Here is a tiny trained network, its code and every weight. The questions are about switching its units off for an input and a class, where a switched-off unit gives its printed mean instead of its output.

import numpy as np


def w(rows, s, z=0):
    codes = np.array(rows[::2]) - 128.0
    scale = np.full(codes.shape[1], s)
    scale[-1] = z or s
    return codes * scale


def f(y):
    return np.maximum(y, 0)


def log_softmax(a):
    a = a - a.max(-1, keepdims=True)
    return a - np.log(np.exp(a).sum(-1, keepdims=True))


def net(x, mask):
    res = np.array(x, float).reshape(1, 5) / 4 @ E
    y = f(res @ A[0][:, :-1].T + A[0][:, -1])
    res = res + np.where(mask, y, B[0][:, -1]) @ B[0][:, :-1]
    return log_softmax(res[-1] @ U[:, :-1].T + U[:, -1])


A, B = {}, {}
E = w([
[241,30,81,115,173,168,82,125,80],'x0',
[160,130,214,119,138,9,136,4,95],'x1',
[108,117,123,122,142,105,120,142,130],'x2',
[141,135,143,126,120,156,149,120,116],'x3',
[128,189,121,14,74,150,71,121,68],'x4',
],0.012)
A[0] = w([
[177,203,143,116,162,64,92,70,67,70],'neuron 0',
[99,158,182,184,107,107,157,134,134,163],'neuron 1',
[164,116,106,217,203,142,159,161,132,254],'neuron 2',
[171,134,135,120,209,153,118,131,91,177],'neuron 3',
[58,197,165,123,77,146,115,157,154,237],'neuron 4',
[72,147,89,158,156,190,135,153,161,47],'neuron 5',
[70,156,123,153,67,102,158,100,166,190],'neuron 6',
[83,171,135,44,60,121,55,101,59,133],'neuron 7',
[205,2,121,146,173,143,84,100,86,56],'neuron 8',
[205,134,10,44,101,199,82,184,155,129],'neuron 9',
[184,32,135,124,176,147,103,102,106,170],'neuron 10',
[123,124,189,188,134,38,174,110,160,145],'neuron 11',
[100,161,98,172,135,207,100,188,177,213],'neuron 12',
[98,122,105,123,150,153,60,102,146,120],'neuron 13',
[64,203,131,125,71,118,158,172,132,17],'neuron 14',
[153,84,128,221,175,145,154,164,162,49],'neuron 15',
[189,94,52,65,126,128,110,177,87,135],'neuron 16',
[130,109,69,44,121,186,73,210,70,125],'neuron 17',
[105,92,136,138,101,73,162,48,100,169],'neuron 18',
[53,106,91,171,100,207,131,169,145,250],'neuron 19',
[91,175,214,177,130,122,182,81,205,161],'neuron 20',
[65,149,63,176,143,179,163,160,134,36],'neuron 21',
[90,147,114,155,119,183,125,205,150,163],'neuron 22',
],0.0078,0.0075)
B[0] = w([
[134,150,57,117,172,82,195,195,106,211],'neuron 0',
[121,108,149,133,160,153,91,122,81,200],'neuron 1',
[201,156,210,87,205,158,142,124,199,242],'neuron 2',
[64,70,124,126,97,157,149,108,111,194],'neuron 3',
[196,169,148,12,169,113,149,163,232,238],'neuron 4',
[214,204,166,60,192,177,123,154,224,175],'neuron 5',
[139,116,169,96,180,193,92,102,149,216],'neuron 6',
[146,174,56,117,136,21,225,166,96,232],'neuron 7',
[204,196,107,94,173,90,244,202,154,228],'neuron 8',
[58,48,148,138,105,181,62,93,111,252],'neuron 9',
[114,140,32,179,101,79,176,187,91,234],'neuron 10',
[123,111,165,134,97,184,81,114,141,234],'neuron 11',
[104,143,96,163,88,105,193,139,107,238],'neuron 12',
[130,121,143,145,127,144,107,164,112,145],'neuron 13',
[82,99,3,204,38,81,165,171,63,175],'neuron 14',
[129,134,63,169,74,86,176,177,71,183],'neuron 15',
[94,102,193,136,96,133,117,94,131,218],'neuron 16',
[96,58,189,180,137,178,64,58,124,235],'neuron 17',
[153,132,169,115,137,135,83,73,161,223],'neuron 18',
[75,111,69,165,59,98,189,173,61,247],'neuron 19',
[112,76,146,136,139,173,101,92,118,237],'neuron 20',
[204,232,198,22,200,144,157,186,184,178],'neuron 21',
[136,165,129,154,117,63,226,168,121,212],'neuron 22',
],0.0074,0.012)
U = w([
[173,143,123,85,189,134,175,127,167,86],'0',
[102,115,23,163,94,107,192,133,80,112],'1',
[88,68,153,145,129,215,3,66,124,251],'2',
],0.014,0.0017)

Each question gives the input, the list of numbers given to net, and the class t.
The units are the neurons (one row each of A and B). Each row of codes is followed by its name. A weight is (code - 128) times the scale printed after its matrix; where a second scale follows, it is the last column's (A, B and U).
mask holds one flag per neuron, in row order. A switched-off neuron (its flag False) gives its mean, the last column of its row in B, instead of its output. The means were averaged over made-up inputs and are rounded, as every weight is.
A unit's drop is (log p(t) with every unit on - log p(t) with that unit switched off) / (log p(t) with every unit on - log p(t) with every unit switched off).
The circuit of an input: a set's keep is (log p(t) with only the set's units on - log p(t) with every unit switched off) / (log p(t) with every unit on - log p(t) with every unit switched off). Starting from the 12 units with the biggest drops (on a tie, the unit counted first), units are removed one at a time, each time the one whose removal leaves the highest keep (on an exact tie, the one counted first), for as long as the keep stays at least 0.8.
units of the circuit, in order: the units of the circuit, biggest drop first
unit that matters most: the unit with the biggest drop
k most important neurons: the k neurons with the biggest drops, biggest first
drop when u is switched off: that unit's drop, to one decimal
input [0,-3,-4,-7,-8], class 0: 4 most important neurons => [neuron 2; neuron 21; neuron 5; neuron 14]
input [7,-8,-8,-6,2], class 2: units of the circuit, in order => [neuron 9]
input [0,1,-7,-4,-5], class 2: units of the circuit, in order => [neuron 7; neuron 8]
input [-4,-6,-3,7,-5], class 0: 3 most important neurons => [neuron 21; neuron 5; neuron 2]
input [-2,-7,3,-3,-7], class 0: 3 most important neurons => [neuron 21; neuron 2; neuron 5]
input [0,-7,8,-1,-6], class 0: 2 most important neurons => [neuron 2; neuron 21]
input [-3,-8,4,-4,-3], class 0: 4 most important neurons => [neuron 21; neuron 5; neuron 2; neuron 4]
input [5,-2,-1,-8,7], class 2: 2 most important neurons => [neuron 17; neuron 9]
input [-2,-6,-7,6,-1], class 0: 3 most important neurons => [neuron 21; neuron 5; neuron 4]
input [-7,-2,-6,-5,0], class 0: 2 most important neurons => [neuron 4; neuron 6]
input [5,8,3,2,2], class 1: 3 most important neurons => [neuron 10; neuron 2; neuron 4]
input [2,6,-2,0,2], class 1: 3 most important neurons => [neuron 2; neuron 4; neuron 21]
input [8,3,3,-1,1], class 1: 2 most important neurons => [neuron 10; neuron 4]
input [8,0,-1,-6,-6], class 1: 2 most important neurons => [neuron 10; neuron 15]
input [2,2,8,-3,6], class 1: unit that matters most => neuron 7
input [6,-1,-5,-3,-4], class 1: drop when neuron 15 is switched off => 0.2
input [-4,-6,0,6,0], class 0: drop when neuron 15 is switched off => 0.3
input [-1,4,5,-6,-3], class 2: drop when neuron 22 is switched off => 0.0
